Below are the code and all the weights of a small trained network. Each question names an input and a class and asks about switching units off, where a switched-off unit gives its printed mean instead of its output.

import numpy as np


def w(rows, s, z=0):
    codes = np.array(rows[::2]) - 128.0
    scale = np.full(codes.shape[1], s)
    scale[-1] = z or s
    return codes * scale


def norm(h):
    return h / np.sqrt((h * h).mean(-1, keepdims=True) + 1e-5)


def f(y):
    return np.maximum(y, 0)


def log_softmax(a):
    a = a - a.max(-1, keepdims=True)
    return a - np.log(np.exp(a).sum(-1, keepdims=True))


def net(x, mask):
    res = np.array(x, float).reshape(1, 5) / 4 @ E
    u = 0
    for l in range(4):
        y = f(norm(res) @ A[l][:, :-1].T + A[l][:, -1])
        res = res + np.where(mask[u : u + 3], y, B[l][:, -1]) @ B[l][:, :-1]
        u += 3
    return log_softmax(norm(res)[-1] @ U[:, :-1].T + U[:, -1])


A, B = {}, {}
E = w([
[39,40,145,26,207,115,139,158,167,41],'x0',
[41,75,20,178,106,176,62,174,179,49],'x1',
[60,108,140,184,83,116,85,253,37,142],'x2',
[144,165,182,192,60,120,74,90,201,84],'x3',
[180,84,79,149,170,78,165,147,146,53],'x4',
],0.0045)
A[0] = w([
[123,146,252,60,99,153,101,114,160,169,123],'L0N0',
[38,159,67,84,169,214,127,122,111,246,3],'L0N1',
[245,86,84,155,144,106,160,139,189,37,108],'L0N2',
],0.0041,0.003)
B[0] = w([
[89,249,101,108,204,88,157,98,109,80,232],'L0N0',
[215,47,28,144,127,95,4,33,96,124,187],'L0N1',
[125,193,140,178,254,96,95,34,69,123,253],'L0N2',
],0.0053,0.0029)
A[1] = w([
[140,76,66,45,175,128,146,158,41,171,173],'L1N0',
[23,25,105,87,174,145,111,152,181,3,241],'L1N1',
[162,155,174,185,89,153,170,165,124,225,255],'L1N2',
],0.005,0.00021)
B[1] = w([
[73,156,108,184,132,112,91,148,136,172,211],'L1N0',
[59,189,210,104,109,60,178,204,75,254,253],'L1N1',
[111,68,160,98,138,112,124,172,150,72,196],'L1N2',
],0.0083,0.0052)
A[2] = w([
[130,87,73,159,2,206,114,154,145,127,3],'L2N0',
[146,150,145,130,90,131,84,120,144,112,48],'L2N1',
[70,93,117,86,118,107,170,200,143,123,81],'L2N2',
],0.0069,0.0015)
B[2] = w([
[177,73,160,45,181,214,118,160,184,2,204],'L2N0',
[88,100,121,146,79,150,179,180,124,149,174],'L2N1',
[150,126,171,115,79,134,138,226,121,145,253],'L2N2',
],0.0064,0.0034)
A[3] = w([
[73,210,159,183,53,137,86,49,224,118,48],'L3N0',
[136,120,111,38,210,115,253,39,208,128,6],'L3N1',
[118,109,91,120,95,117,159,106,116,87,34],'L3N2',
],0.0049,0.0017)
B[3] = w([
[36,86,25,194,216,120,74,222,68,138,251],'L3N0',
[119,214,214,39,144,254,174,39,168,84,243],'L3N1',
[146,137,112,146,127,85,150,120,125,80,128],'L3N2',
],0.007,0.0025)
U = w([
[158,52,124,118,74,210,91,180,190,12,86],'0',
[116,150,22,238,176,129,73,113,107,110,201],'1',
[196,12,5,62,70,149,89,19,151,185,2],'2',
[57,159,181,115,107,57,177,246,88,200,201],'3',
[216,109,185,165,47,35,207,86,138,106,7],'4',
[150,220,194,48,184,147,203,2,149,125,153],'5',
],0.0099,0.0034)

Each question gives the input, the list of numbers given to net, and the class t.
The units are the neurons (one row each of A and B). Each row of codes is followed by its name. A weight is (code - 128) times the scale printed after its matrix; where a second scale follows, it is the last column's (A, B and U).
mask holds one flag per neuron, layer by layer. A switched-off neuron (its flag False) gives its mean, the last column of its row in B, instead of its output. The means were averaged over made-up inputs and are rounded, as every weight is.
A unit's drop is (log p(t) with every unit on - log p(t) with that unit switched off) / (log p(t) with every unit on - log p(t) with every unit switched off).
The circuit of an input: a set's keep is (log p(t) with only the set's units on - log p(t) with every unit switched off) / (log p(t) with every unit on - log p(t) with every unit switched off). Starting from all 12 units, units are removed one at a time, each time the one whose removal leaves the highest keep (on an exact tie, the one counted first), for as long as the keep stays at least 0.8.
units of the circuit, in order: the units of the circuit, biggest drop first
most important unit: the unit with the biggest drop
k most important neurons: the k neurons with the biggest drops, biggest first
k most important neurons of layer l: the k neurons of layer l with the biggest drops, biggest first
input [-8,6,8,3,-3], class 0: most important unit -> L2N0
input [-8,4,7,0,-2], class 0: units of the circuit, in order -> L1N1, L2N0
input [3,5,-6,-5,7], class 3: 2 most important neurons -> L1N1, L2N2
input [-6,8,8,5,-8], class 0: units of the circuit, in order -> L2N0, L1N1
input [-3,-1,1,-8,1], class 1: units of the circuit, in order -> L1N1, L0N1
input [5,-4,1,6,0], class 5: units of the circuit, in order -> L0N0, L1N1
input [1,1,0,-6,-3], class 1: 2 most important neurons -> L0N1, L1N0
input [-3,5,4,6,3], class 0: 4 most important neurons -> L2N0, L1N1, L0N0, L1N0
input [8,-8,2,5,5], class 5: units of the circuit, in order -> L3N1, L1N0
input [4,2,-5,2,-4], class 3: 2 most important neurons -> L1N1, L0N2
input [-3,-5,3,1,7], class 4: 2 most important neurons -> L1N1, L3N0
input [-6,7,-1,-8,-6], class 2: units of the circuit, in order -> L0N1, L3N0
input [-2,-1,0,-5,-8], class 1: units of the circuit, in order -> L0N1, L1N1
input [8,6,-4,6,-6], class 3: units of the circuit, in order -> L1N1
input [-1,2,4,7,7], class 1: 2 most important neurons -> L0N2, L1N1
input [-2,6,-2,4,-4], class 0: units of the circuit, in order -> L2N0, L0N2
input [-8,4,-3,2,-6], class 0: 4 most important neurons -> L2N0, L1N1, L0N2, L1N2
input [-2,5,-6,1,6], class 5: 2 most important neurons -> L3N1, L1N0
input [-6,-3,-4,-8,-8], class 1: 4 most important neurons -> L0N1, L1N0, L1N1, L3N1
input [-2,-7,2,7,4], class 4: most important neuron -> L1N0
input [-7,5,4,7,-5], class 0: units of the circuit, in order -> L2N0, L1N1
input [0,4,-5,-5,8], class 5: 2 most important neurons -> L0N2, L3N1
input [1,2,-1,7,1], class 1: 2 most important neurons -> L0N2, L3N0
input [8,-6,-1,-3,-7], class 5: 2 most important neurons of layer 1 -> L1N1, L1N2
